Below are the code and all the weights of a small trained network. Each question names an input and a class and asks about switching units off, where a switched-off unit gives its printed mean instead of its output.

import numpy as np


def w(rows, s, z=0):
    codes = np.array(rows[::2]) - 128.0
    scale = np.full(codes.shape[1], s)
    scale[-1] = z or s
    return codes * scale


def norm(h):
    return h / np.sqrt((h * h).mean(-1, keepdims=True) + 1e-5)


def f(y):
    return y / 2 * (1 + np.tanh(0.7978845608 * (y + 0.044715 * y**3)))


def log_softmax(a):
    a = a - a.max(-1, keepdims=True)
    return a - np.log(np.exp(a).sum(-1, keepdims=True))


def net(x, mask):
    res = np.array(x, float).reshape(1, 6) / 4 @ E
    u = 0
    for l in range(2):
        y = f(norm(res) @ A[l][:, :-1].T + A[l][:, -1])
        res = res + np.where(mask[u : u + 16], y, B[l][:, -1]) @ B[l][:, :-1]
        u += 16
    return log_softmax(norm(res)[-1] @ U[:, :-1].T + U[:, -1])


A, B = {}, {}
E = w([
[169,95,146,164,133,156,77,128,163,146,72,254],'x0',
[184,110,102,106,116,175,235,180,113,74,242,193],'x1',
[159,119,101,142,227,130,140,126,86,165,127,117],'x2',
[173,28,70,149,80,127,149,124,130,156,100,80],'x3',
[71,34,235,129,145,127,130,72,134,207,231,143],'x4',
[223,152,172,158,99,150,83,143,77,153,160,101],'x5',
],0.01)
A[0] = w([
[74,104,70,118,133,126,176,127,141,105,121,156,32],'0.n0',
[235,163,151,137,94,148,104,131,103,128,179,120,34],'0.n1',
[139,143,94,126,126,130,173,135,125,107,161,140,39],'0.n2',
[187,186,62,121,111,137,173,130,128,95,118,158,59],'0.n3',
[122,207,148,127,156,137,142,131,128,121,162,170,56],'0.n4',
[170,129,93,124,119,128,167,141,125,105,151,181,35],'0.n5',
[184,116,83,130,248,134,161,136,104,137,145,137,62],'0.n6',
[115,144,133,120,2,132,147,138,145,91,153,167,34],'0.n7',
[116,200,145,116,148,135,134,143,127,103,159,162,45],'0.n8',
[80,118,94,122,154,138,161,126,144,109,125,171,58],'0.n9',
[139,91,151,125,128,129,160,126,124,131,185,156,94],'0.n10',
[121,162,101,117,116,137,194,134,109,109,186,68,48],'0.n11',
[180,100,115,130,125,145,135,132,124,127,104,249,2],'0.n12',
[154,93,102,128,103,130,142,128,132,133,122,105,46],'0.n13',
[156,65,95,133,93,135,150,142,129,123,123,113,58],'0.n14',
[163,66,88,128,105,136,154,130,128,139,124,119,45],'0.n15',
],0.022,0.0075)
B[0] = w([
[157,110,166,106,144,73,173,180,140,160,97,129,195],'0.n0',
[153,111,168,102,141,66,195,185,153,175,83,123,230],'0.n1',
[143,147,116,95,171,194,125,116,133,129,100,101,182],'0.n2',
[56,88,110,160,120,141,124,211,102,107,146,150,247],'0.n3',
[169,103,100,112,156,103,125,67,76,104,115,171,207],'0.n4',
[152,155,145,72,179,200,88,127,128,135,88,116,200],'0.n5',
[92,165,157,122,2,149,159,80,141,130,121,139,222],'0.n6',
[103,169,155,128,16,159,157,80,143,133,124,142,222],'0.n7',
[134,117,109,133,171,97,119,64,83,107,125,172,203],'0.n8',
[161,114,166,127,127,83,161,163,135,179,101,122,189],'0.n9',
[85,99,134,131,180,198,125,146,124,143,124,126,216],'0.n10',
[152,157,125,150,153,104,104,118,191,113,185,81,231],'0.n11',
[162,164,119,176,149,102,105,118,199,113,198,84,221],'0.n12',
[141,125,116,124,142,102,117,82,87,117,131,159,155],'0.n13',
[143,123,119,125,159,98,117,64,79,106,122,171,179],'0.n14',
[142,112,101,132,168,105,128,71,84,106,119,165,177],'0.n15',
],0.034,0.012)
A[1] = w([
[157,153,102,123,127,103,121,141,149,87,224,47,3],'1.n0',
[151,122,117,114,104,132,115,135,124,127,125,135,47],'1.n1',
[125,121,73,88,120,106,144,124,135,115,165,39,44],'1.n2',
[203,32,24,183,89,151,139,120,127,140,134,108,89],'1.n3',
[133,168,77,118,125,167,18,116,120,180,7,38,117],'1.n4',
[96,117,122,118,184,233,104,136,133,141,120,115,95],'1.n5',
[140,138,135,94,50,170,130,111,114,142,154,126,53],'1.n6',
[68,53,114,172,142,190,145,167,98,142,193,139,67],'1.n7',
[105,142,56,132,107,129,101,231,87,65,108,133,58],'1.n8',
[164,111,134,116,153,116,126,174,127,142,145,134,97],'1.n9',
[178,114,114,155,130,138,127,117,130,138,140,184,30],'1.n10',
[218,111,127,139,87,149,157,158,59,175,165,92,119],'1.n11',
[193,125,117,142,112,123,51,151,216,126,183,147,24],'1.n12',
[112,30,192,112,145,190,156,129,105,176,240,142,108],'1.n13',
[124,136,145,130,124,120,106,167,103,87,143,115,44],'1.n14',
[150,90,115,149,116,143,86,140,157,151,134,178,49],'1.n15',
],0.019,0.0044)
B[1] = w([
[148,187,109,208,147,96,81,103,162,137,154,98,200],'1.n0',
[98,218,137,191,180,141,245,156,166,88,155,249,113],'1.n1',
[103,166,163,143,153,84,92,108,176,124,151,162,164],'1.n2',
[127,183,162,100,130,119,131,114,113,92,141,222,144],'1.n3',
[151,132,134,78,183,244,164,148,141,101,135,123,203],'1.n4',
[135,76,122,150,134,198,85,164,113,140,104,64,218],'1.n5',
[113,124,118,112,55,166,142,127,101,124,114,115,178],'1.n6',
[94,110,127,168,115,124,125,203,138,135,148,202,179],'1.n7',
[104,35,100,167,98,130,32,153,130,185,185,161,194],'1.n8',
[91,102,132,119,91,127,145,129,148,145,131,83,176],'1.n9',
[62,120,61,49,117,86,92,102,61,107,137,4,172],'1.n10',
[105,123,132,99,166,73,171,110,178,132,129,144,142],'1.n11',
[102,178,129,155,155,83,116,112,131,122,158,42,200],'1.n12',
[114,128,51,159,80,84,75,232,108,79,124,178,254],'1.n13',
[110,124,121,188,136,133,165,146,148,121,109,141,131],'1.n14',
[120,149,104,159,138,102,198,115,171,115,190,173,140],'1.n15',
],0.019,0.0084)
U = w([
[140,111,88,118,179,81,98,45,52,95,128,189,138],'0',
[126,184,127,176,161,97,95,114,187,119,184,83,174],'1',
[73,81,103,161,103,145,88,207,120,135,141,173,168],'2',
[157,104,184,93,141,70,189,180,148,194,77,114,148],'3',
[132,136,135,91,172,238,115,141,137,119,111,117,130],'4',
[90,171,149,127,5,158,146,75,131,129,127,141,148],'5',
[147,132,138,160,130,143,120,109,113,148,116,97,112],'6',
[147,136,95,116,101,134,110,137,68,157,118,65,3],'7',
],0.017,0.0061)

Each question gives the input, the list of numbers given to net, and the class t.
The units are the neurons (one row each of A and B). Each row of codes is followed by its name. A weight is (code - 128) times the scale printed after its matrix; where a second scale follows, it is the last column's (A, B and U).
mask holds one flag per neuron, layer by layer. A switched-off neuron (its flag False) gives its mean, the last column of its row in B, instead of its output. The means were averaged over made-up inputs and are rounded, as every weight is.
A unit's drop is (log p(t) with every unit on - log p(t) with that unit switched off) / (log p(t) with every unit on - log p(t) with every unit switched off).
The circuit of an input: a set's keep is (log p(t) with only the set's units on - log p(t) with every unit switched off) / (log p(t) with every unit on - log p(t) with every unit switched off). Starting from the 12 units with the biggest drops (on a tie, the unit counted first), units are removed one at a time, each time the one whose removal leaves the highest keep (on an exact tie, the one counted first), for as long as the keep stays at least 0.8.
circuit, biggest first: the units of the circuit, biggest drop first
unit that matters most: the unit with the biggest drop
top k neurons: the k neurons with the biggest drops, biggest first
k most important neurons of layer l: the k neurons of layer l with the biggest drops, biggest first
input [8,-3,8,8,5,-6], class 0: 2 most important neurons of layer 0	(0.n15, 0.n11)
input [1,3,0,-3,7,5], class 2: top 2 neurons	(0.n10, 1.n13)
input [-2,-2,5,5,-6,0], class 2: top 3 neurons	(0.n3, 0.n7, 0.n4)
input [-2,-1,8,-6,8,0], class 2: top 2 neurons	(0.n10, 0.n7)
input [-4,5,1,4,5,-7], class 3: top neuron	(0.n0)
input [2,5,7,-7,8,2], class 2: top 4 neurons	(0.n10, 1.n13, 0.n7, 0.n14)
input [-7,6,4,-8,-7,-1], class 0: 4 most important neurons of layer 0	(0.n8, 0.n4, 0.n12, 0.n10)
input [-7,-1,8,-2,6,2], class 5: top 4 neurons	(0.n6, 0.n12, 1.n6, 0.n3)
input [-4,8,8,-7,-6,8], class 3: top 2 neurons	(0.n1, 0.n7)
input [0,0,-1,4,6,2], class 2: 2 most important neurons of layer 0	(0.n10, 0.n4)
input [7,3,-8,-2,-3,3], class 5: top 2 neurons	(0.n7, 0.n11)
input [7,-8,-3,-5,-2,3], class 4: top 4 neurons	(1.n4, 0.n3, 0.n11, 0.n12)
input [-4,-2,2,7,-7,-1], class 0: top 4 neurons	(0.n14, 0.n15, 0.n13, 0.n10)
input [6,2,1,8,5,8], class 0: top 2 neurons	(0.n15, 0.n14)
input [-6,-4,-3,0,7,6], class 2: circuit, biggest first	(1.n13)
input [-2,7,4,0,-6,-2], class 4: 3 most important neurons of layer 0	(0.n5, 0.n2, 0.n11)
input [5,0,-2,-5,-4,4], class 0: top 2 neurons	(0.n4, 0.n8)
input [2,0,8,-2,-7,-5], class 5: 2 most important neurons of layer 0	(0.n6, 0.n10)
input [-2,3,5,-6,1,5], class 0: 2 most important neurons of layer 0	(0.n4, 0.n8)
input [-6,-4,6,6,1,-6], class 0: unit that matters most	0.n1
input [2,-3,-6,1,0,6], class 3: 2 most important neurons of layer 0	(0.n1, 0.n6)
input [-3,-2,-7,3,-3,-6], class 5: 2 most important neurons of layer 0	(0.n7, 0.n1)
input [-2,-7,7,4,1,7], class 3: 3 most important neurons of layer 0	(0.n5, 0.n7, 0.n12)
input [7,8,-3,-5,-6,3], class 4: 4 most important neurons of layer 0	(0.n5, 0.n2, 0.n11, 0.n3)
